Below is a small trained network, with its code and all its weights. Each question gives an input and a class and asks what happens when units are switched off, that is, made to give their printed mean instead of their output.

import numpy as np


def w(rows, s, z=0):
    codes = np.array(rows[::2]) - 128.0
    scale = np.full(codes.shape[1], s)
    scale[-1] = z or s
    return codes * scale


def f(y):
    return y / 2 * (1 + np.tanh(0.7978845608 * (y + 0.044715 * y**3)))


def log_softmax(a):
    a = a - a.max(-1, keepdims=True)
    return a - np.log(np.exp(a).sum(-1, keepdims=True))


def net(x, mask):
    res = np.array(x, float).reshape(1, 5) / 4 @ E
    y = f(res @ A[0][:, :-1].T + A[0][:, -1])
    res = res + np.where(mask, y, B[0][:, -1]) @ B[0][:, :-1]
    return log_softmax(res[-1] @ U[:, :-1].T + U[:, -1])


A, B = {}, {}
E = w([
[139,237,44,78,123],'x0',
[4,112,87,110,117],'x1',
[178,47,92,31,87],'x2',
[117,116,29,206,117],'x3',
[144,105,118,108,255],'x4',
],0.0069)
A[0] = w([
[144,141,241,167,59,224],'neuron 0',
[241,164,202,65,118,236],'neuron 1',
[106,142,220,230,126,219],'neuron 2',
[110,251,33,140,158,252],'neuron 3',
[165,118,86,122,21,220],'neuron 4',
[236,47,128,66,93,208],'neuron 5',
[152,219,145,126,242,236],'neuron 6',
[33,87,168,47,97,175],'neuron 7',
[54,49,161,173,208,235],'neuron 8',
[47,131,80,70,39,205],'neuron 9',
[76,114,74,128,3,216],'neuron 10',
[100,236,26,142,142,245],'neuron 11',
[184,15,125,120,225,226],'neuron 12',
[96,135,56,182,40,201],'neuron 13',
],0.0061,0.0041)
B[0] = w([
[156,136,199,145,43,218],'neuron 0',
[213,189,186,57,116,243],'neuron 1',
[83,111,209,201,85,229],'neuron 2',
[82,254,97,159,189,255],'neuron 3',
[181,144,56,139,44,215],'neuron 4',
[229,94,94,57,133,234],'neuron 5',
[108,187,212,106,213,237],'neuron 6',
[46,76,132,51,86,194],'neuron 7',
[35,40,177,154,164,240],'neuron 8',
[62,144,52,89,68,217],'neuron 9',
[113,121,32,135,21,231],'neuron 10',
[75,250,77,168,180,250],'neuron 11',
[157,56,144,98,204,242],'neuron 12',
[115,154,39,202,71,217],'neuron 13',
],0.0071,0.0052)
U = w([
[34,88,101,36,68,107],'0',
[84,226,133,148,246,137],'1',
[187,83,72,168,60,2],'2',
[98,12,152,109,240,167],'3',
[100,188,5,175,94,118],'4',
[155,181,229,118,80,141],'5',
[81,66,164,254,99,147],'6',
[247,111,111,34,145,168],'7',
],0.0061,0.0021)

Each question gives the input, the list of numbers given to net, and the class t.
The units are the neurons (one row each of A and B). Each row of codes is followed by its name. A weight is (code - 128) times the scale printed after its matrix; where a second scale follows, it is the last column's (A, B and U).
mask holds one flag per neuron, in row order. A switched-off neuron (its flag False) gives its mean, the last column of its row in B, instead of its output. The means were averaged over made-up inputs and are rounded, as every weight is.
A unit's drop is (log p(t) with every unit on - log p(t) with that unit switched off) / (log p(t) with every unit on - log p(t) with every unit switched off).
The circuit of an input: a set's keep is (log p(t) with only the set's units on - log p(t) with every unit switched off) / (log p(t) with every unit on - log p(t) with every unit switched off). Starting from the 12 units with the biggest drops (on a tie, the unit counted first), units are removed one at a time, each time the one whose removal leaves the highest keep (on an exact tie, the one counted first), for as long as the keep stays at least 0.8.
circuit, biggest first: the units of the circuit, biggest drop first
top k neurons: the k neurons with the biggest drops, biggest first
drop when u is switched off: that unit's drop, to one decimal
input [-8,-7,5,-6,0], class 7: circuit, biggest first : [neuron 5]
input [7,8,-3,8,7], class 1: circuit, biggest first : [neuron 3; neuron 6]
input [-2,4,-8,-5,-5], class 6: top 2 neurons : [neuron 2; neuron 1]
input [-5,-8,-8,-1,7], class 3: circuit, biggest first : [neuron 12; neuron 8]
input [8,3,7,1,8], class 1: circuit, biggest first : [neuron 3; neuron 11; neuron 10]
input [2,1,6,-8,0], class 7: top 2 neurons : [neuron 5; neuron 1]
input [-7,-7,4,-2,2], class 7: drop when neuron 5 is switched off : 0.4
input [5,1,-1,-6,-7], class 4: drop when neuron 6 is switched off : 0.1
input [3,-8,-4,8,1], class 1: drop when neuron 3 is switched off : 0.1
input [8,-2,6,2,5], class 1: top 2 neurons : [neuron 3; neuron 11]
input [-1,3,1,4,8], class 3: top 2 neurons : [neuron 12; neuron 8]
